Below is a small trained network, with its code and all its weights. Each question gives an input and a class and asks what happens when units are switched off, that is, made to give their printed mean instead of their output.

import numpy as np


def w(rows, s, z=0):
    codes = np.array(rows[::2]) - 128.0
    scale = np.full(codes.shape[1], s)
    scale[-1] = z or s
    return codes * scale


def norm(h):
    return h / np.sqrt((h * h).mean(-1, keepdims=True) + 1e-5)


def f(y):
    return y / 2 * (1 + np.tanh(0.7978845608 * (y + 0.044715 * y**3)))


def log_softmax(a):
    a = a - a.max(-1, keepdims=True)
    return a - np.log(np.exp(a).sum(-1, keepdims=True))


def net(x, mask):
    res = np.array(x, float).reshape(1, 7) / 4 @ E
    u = 0
    for l in range(3):
        y = f(norm(res) @ A[l][:, :-1].T + A[l][:, -1])
        res = res + np.where(mask[u : u + 6], y, B[l][:, -1]) @ B[l][:, :-1]
        u += 6
    return log_softmax(norm(res)[-1] @ U[:, :-1].T + U[:, -1])


A, B = {}, {}
E = w([
[125,129,130,132],'x0',
[129,128,129,127],'x1',
[127,128,127,131],'x2',
[155,222,154,109],'x3',
[164,147,27,150],'x4',
[254,106,163,158],'x5',
[127,127,128,126],'x6',
],0.013)
A[0] = w([
[76,70,77,98,96],'0.n0',
[217,108,86,143,4],'0.n1',
[154,252,135,94,232],'0.n2',
[70,164,141,129,217],'0.n3',
[157,148,21,116,243],'0.n4',
[183,141,61,73,84],'0.n5',
],0.013,0.0037)
B[0] = w([
[188,102,28,40,186],'0.n0',
[143,59,254,203,185],'0.n1',
[139,199,184,108,255],'0.n2',
[64,52,64,133,202],'0.n3',
[100,172,45,252,235],'0.n4',
[95,149,191,204,162],'0.n5',
],0.0089,0.0071)
A[1] = w([
[89,134,175,92,81],'1.n0',
[38,127,138,2,124],'1.n1',
[47,183,120,112,2],'1.n2',
[146,15,136,153,155],'1.n3',
[69,142,95,143,113],'1.n4',
[169,88,187,85,127],'1.n5',
],0.017,0.0048)
B[1] = w([
[191,132,98,119,163],'1.n0',
[205,80,175,235,254],'1.n1',
[111,251,191,190,182],'1.n2',
[4,93,145,103,241],'1.n3',
[138,176,93,55,188],'1.n4',
[83,236,67,25,198],'1.n5',
],0.013,0.0083)
A[2] = w([
[155,57,36,194,166],'2.n0',
[150,16,129,170,42],'2.n1',
[252,162,185,118,143],'2.n2',
[226,171,136,13,2],'2.n3',
[141,90,174,205,174],'2.n4',
[89,22,78,103,78],'2.n5',
],0.014,0.0072)
B[2] = w([
[126,66,122,66,242],'2.n0',
[25,74,131,253,188],'2.n1',
[212,99,130,120,240],'2.n2',
[152,90,33,19,171],'2.n3',
[155,75,158,117,254],'2.n4',
[203,221,161,164,213],'2.n5',
],0.013,0.0068)
U = w([
[107,19,148,177,255],'0',
[252,139,205,195,157],'1',
[42,124,163,45,115],'2',
[219,157,137,24,50],'3',
[120,95,5,116,30],'4',
[107,228,113,171,133],'5',
],0.025,0.0043)

Each question gives the input, the list of numbers given to net, and the class t.
The units are the neurons (one row each of A and B). Each row of codes is followed by its name. A weight is (code - 128) times the scale printed after its matrix; where a second scale follows, it is the last column's (A, B and U).
mask holds one flag per neuron, layer by layer. A switched-off neuron (its flag False) gives its mean, the last column of its row in B, instead of its output. The means were averaged over made-up inputs and are rounded, as every weight is.
A unit's drop is (log p(t) with every unit on - log p(t) with that unit switched off) / (log p(t) with every unit on - log p(t) with every unit switched off).
The circuit of an input: a set's keep is (log p(t) with only the set's units on - log p(t) with every unit switched off) / (log p(t) with every unit on - log p(t) with every unit switched off). Starting from the 12 units with the biggest drops (on a tie, the unit counted first), units are removed one at a time, each time the one whose removal leaves the highest keep (on an exact tie, the one counted first), for as long as the keep stays at least 0.8.
units of the circuit, in order: the units of the circuit, biggest drop first
k most important neurons: the k neurons with the biggest drops, biggest first
top k neurons in layer l: the k neurons of layer l with the biggest drops, biggest first
drop of u: that unit's drop, to one decimal
input [0,-1,-3,8,-2,-7,2], class 1: units of the circuit, in order : (1.n1)
input [6,-8,8,3,-4,1,-7], class 3: units of the circuit, in order : (0.n4; 1.n5)
input [2,-1,3,3,0,2,5], class 3: 2 most important neurons : (0.n4; 1.n1)
input [-1,5,-8,-6,-4,8,-2], class 2: units of the circuit, in order : (1.n5; 1.n3)
input [-7,8,-6,-8,-4,1,-2], class 2: 3 most important neurons : (1.n3; 1.n5; 0.n3)
input [-1,-3,0,-1,-1,7,1], class 2: 2 most important neurons : (1.n3; 1.n5)
input [-7,5,3,1,-7,8,-6], class 3: 2 most important neurons : (0.n3; 1.n5)
input [-6,2,-8,-3,0,-7,7], class 0: 2 most important neurons : (1.n1; 1.n5)
input [3,3,7,-2,0,-8,-1], class 0: 3 most important neurons : (1.n1; 1.n5; 0.n4)
input [-1,-8,2,1,-8,4,-7], class 3: 2 most important neurons : (0.n1; 0.n3)
input [8,7,2,-6,2,-6,-4], class 4: 2 most important neurons : (1.n4; 2.n5)
input [3,-6,6,2,-4,-4,5], class 1: top 2 neurons in layer 1 : (1.n1; 1.n2)
input [0,-6,7,-2,-1,2,-1], class 2: drop of 0.n4 : 0.2
input [-5,-8,1,-1,8,6,-6], class 0: most important neuron : (0.n1)
input [-1,-3,-5,-2,-2,-7,6], class 0: drop of 1.n1 : 3.9
input [7,3,1,8,0,-4,8], class 1: drop of 1.n1 : 0.2
